Below are the code and all the weights of a small trained network. Each question names an input and a class and asks about switching units off, where a switched-off unit gives its printed mean instead of its output.

import numpy as np


def w(rows, s, z=0):
    codes = np.array(rows[::2]) - 128.0
    scale = np.full(codes.shape[1], s)
    scale[-1] = z or s
    return codes * scale


def norm(h):
    return h / np.sqrt((h * h).mean(-1, keepdims=True) + 1e-5)


def f(y):
    return y / 2 * (1 + np.tanh(0.7978845608 * (y + 0.044715 * y**3)))


def log_softmax(a):
    a = a - a.max(-1, keepdims=True)
    return a - np.log(np.exp(a).sum(-1, keepdims=True))


def net(x, mask):
    res = np.array(x, float).reshape(1, 7) / 4 @ E
    u = 0
    for l in range(4):
        y = f(norm(res) @ A[l][:, :-1].T + A[l][:, -1])
        res = res + np.where(mask[u : u + 4], y, B[l][:, -1]) @ B[l][:, :-1]
        u += 4
    return log_softmax(norm(res)[-1] @ U[:, :-1].T + U[:, -1])


A, B = {}, {}
E = w([
[133,120,143,23,155,57,161,128],'x0',
[171,95,82,153,121,32,7,65],'x1',
[60,100,49,97,109,124,131,136],'x2',
[94,193,122,167,111,68,132,208],'x3',
[127,126,128,128,130,128,130,129],'x4',
[13,126,213,123,167,121,72,87],'x5',
[129,128,125,128,130,129,128,128],'x6',
],0.014)
A[0] = w([
[226,162,232,191,243,120,146,127,96],'L0N0',
[79,255,100,181,119,51,132,171,53],'L0N1',
[57,133,198,56,154,123,68,129,198],'L0N2',
[135,46,119,112,144,197,147,41,2],'L0N3',
],0.0089,0.0092)
B[0] = w([
[74,179,93,42,8,135,104,95,193],'L0N0',
[150,91,175,84,145,120,50,252,188],'L0N1',
[175,177,72,160,190,127,161,117,254],'L0N2',
[153,64,147,55,158,190,89,141,141],'L0N3',
],0.014,0.0064)
A[1] = w([
[211,109,68,110,88,110,189,151,105],'L1N0',
[97,95,137,228,74,216,69,145,68],'L1N1',
[27,74,8,100,148,142,123,158,69],'L1N2',
[43,123,175,144,188,123,109,100,2],'L1N3',
],0.012,0.0081)
B[1] = w([
[123,168,69,158,182,148,141,97,253],'L1N0',
[162,134,162,51,202,8,246,94,203],'L1N1',
[181,214,226,126,39,139,118,78,215],'L1N2',
[157,197,34,131,180,190,103,139,133],'L1N3',
],0.016,0.0059)
A[2] = w([
[220,225,245,74,2,106,98,89,1],'L2N0',
[186,145,238,81,149,198,200,154,54],'L2N1',
[186,33,81,216,137,59,20,22,94],'L2N2',
[95,100,116,101,161,237,151,213,130],'L2N3',
],0.0061,0.0062)
B[2] = w([
[95,140,196,171,52,136,152,27,215],'L2N0',
[21,53,57,191,50,77,103,114,201],'L2N1',
[27,53,130,171,44,87,107,196,255],'L2N2',
[82,53,54,160,86,47,1,176,185],'L2N3',
],0.0086,0.0032)
A[3] = w([
[51,124,150,109,145,248,231,181,2],'L3N0',
[119,77,113,32,157,134,145,50,174],'L3N1',
[163,6,138,119,145,249,122,20,64],'L3N2',
[27,170,192,130,212,145,61,83,18],'L3N3',
],0.011,0.002)
B[3] = w([
[96,19,129,165,121,86,38,57,253],'L3N0',
[91,177,169,163,138,106,155,186,244],'L3N1',
[145,166,192,123,117,135,118,250,248],'L3N2',
[200,123,36,139,90,240,173,154,210],'L3N3',
],0.014,0.0052)
U = w([
[176,166,25,164,172,227,132,115,34],'0',
[119,135,205,123,122,119,94,253,246],'1',
[130,192,171,119,7,156,123,33,119],'2',
[81,4,114,171,124,72,47,62,216],'3',
[115,138,156,83,225,48,214,75,25],'4',
],0.02,0.0013)

Each question gives the input, the list of numbers given to net, and the class t.
The units are the neurons (one row each of A and B). Each row of codes is followed by its name. A weight is (code - 128) times the scale printed after its matrix; where a second scale follows, it is the last column's (A, B and U).
mask holds one flag per neuron, layer by layer. A switched-off neuron (its flag False) gives its mean, the last column of its row in B, instead of its output. The means were averaged over made-up inputs and are rounded, as every weight is.
A unit's drop is (log p(t) with every unit on - log p(t) with that unit switched off) / (log p(t) with every unit on - log p(t) with every unit switched off).
The circuit of an input: a set's keep is (log p(t) with only the set's units on - log p(t) with every unit switched off) / (log p(t) with every unit on - log p(t) with every unit switched off). Starting from the 12 units with the biggest drops (on a tie, the unit counted first), units are removed one at a time, each time the one whose removal leaves the highest keep (on an exact tie, the one counted first), for as long as the keep stays at least 0.8.
circuit, biggest first: the units of the circuit, biggest drop first
unit that matters most: the unit with the biggest drop
k most important neurons: the k neurons with the biggest drops, biggest first
top k neurons in layer l: the k neurons of layer l with the biggest drops, biggest first
drop when u is switched off: that unit's drop, to one decimal
input [-1,-3,7,6,-7,-5,0], class 2: unit that matters most => L1N2
input [7,-7,4,3,6,-4,-4], class 3: 2 most important neurons => (L3N0; L1N1)
input [6,-1,-3,2,-8,-6,8], class 0: 2 most important neurons => (L1N0; L1N1)
input [-7,0,3,5,-8,-5,-2], class 4: 2 most important neurons => (L1N1; L0N2)
input [-1,-2,-2,5,0,5,-6], class 0: 3 most important neurons => (L3N3; L0N2; L3N2)
input [-6,-5,-7,-7,-8,-6,-4], class 1: 3 most important neurons => (L3N2; L0N2; L1N2)
input [3,5,2,5,3,4,3], class 1: top 2 neurons in layer 3 => (L3N0; L3N3)
input [-7,2,-5,-1,7,-6,6], class 4: circuit, biggest first => (L1N1; L0N2)
input [5,-5,3,-5,-8,-3,-2], class 1: 2 most important neurons => (L3N1; L3N2)
input [-5,4,-6,5,-5,-1,3], class 2: top 2 neurons in layer 3 => (L3N2; L3N1)
input [6,-4,-7,-3,-6,4,-4], class 2: top 2 neurons in layer 1 => (L1N1; L1N0)
input [3,-5,1,-4,1,-4,0], class 3: 2 most important neurons => (L3N0; L0N2)
input [6,-1,-2,-6,4,-6,-5], class 0: 2 most important neurons => (L1N0; L1N1)
input [-3,1,6,-3,-4,3,-3], class 2: circuit, biggest first => (L1N2)
input [-2,4,-3,-5,6,5,-8], class 0: 2 most important neurons => (L3N3; L0N2)
input [-5,-7,-2,-3,7,-5,3], class 3: 2 most important neurons => (L3N0; L0N2)
input [-5,8,-4,-8,5,3,8], class 1: 2 most important neurons => (L3N2; L3N0)
input [-3,1,8,7,-3,7,5], class 2: 2 most important neurons => (L1N2; L1N0)
input [1,-7,2,4,-4,-6,-5], class 3: 3 most important neurons => (L3N0; L0N2; L3N3)
input [-5,4,5,-5,7,1,1], class 1: circuit, biggest first => (L3N2)
input [-4,-4,5,-7,5,0,-1], class 1: 2 most important neurons => (L3N2; L0N3)
input [7,2,3,-8,0,1,1], class 1: circuit, biggest first => (L3N2; L1N1)
input [3,6,7,-8,0,-6,-2], class 1: top 2 neurons in layer 3 => (L3N2; L3N1)
input [-1,-6,-4,-6,8,0,2], class 1: top 2 neurons in layer 3 => (L3N2; L3N1)
input [-5,8,-6,8,8,6,-4], class 1: top 3 neurons in layer 2 => (L2N1; L2N3; L2N0)
input [-5,1,7,-5,7,0,-4], class 2: drop when L1N2 is switched off => 2.4
input [-1,-8,4,-1,4,-2,1], class 3: drop when L3N0 is switched off => 0.2
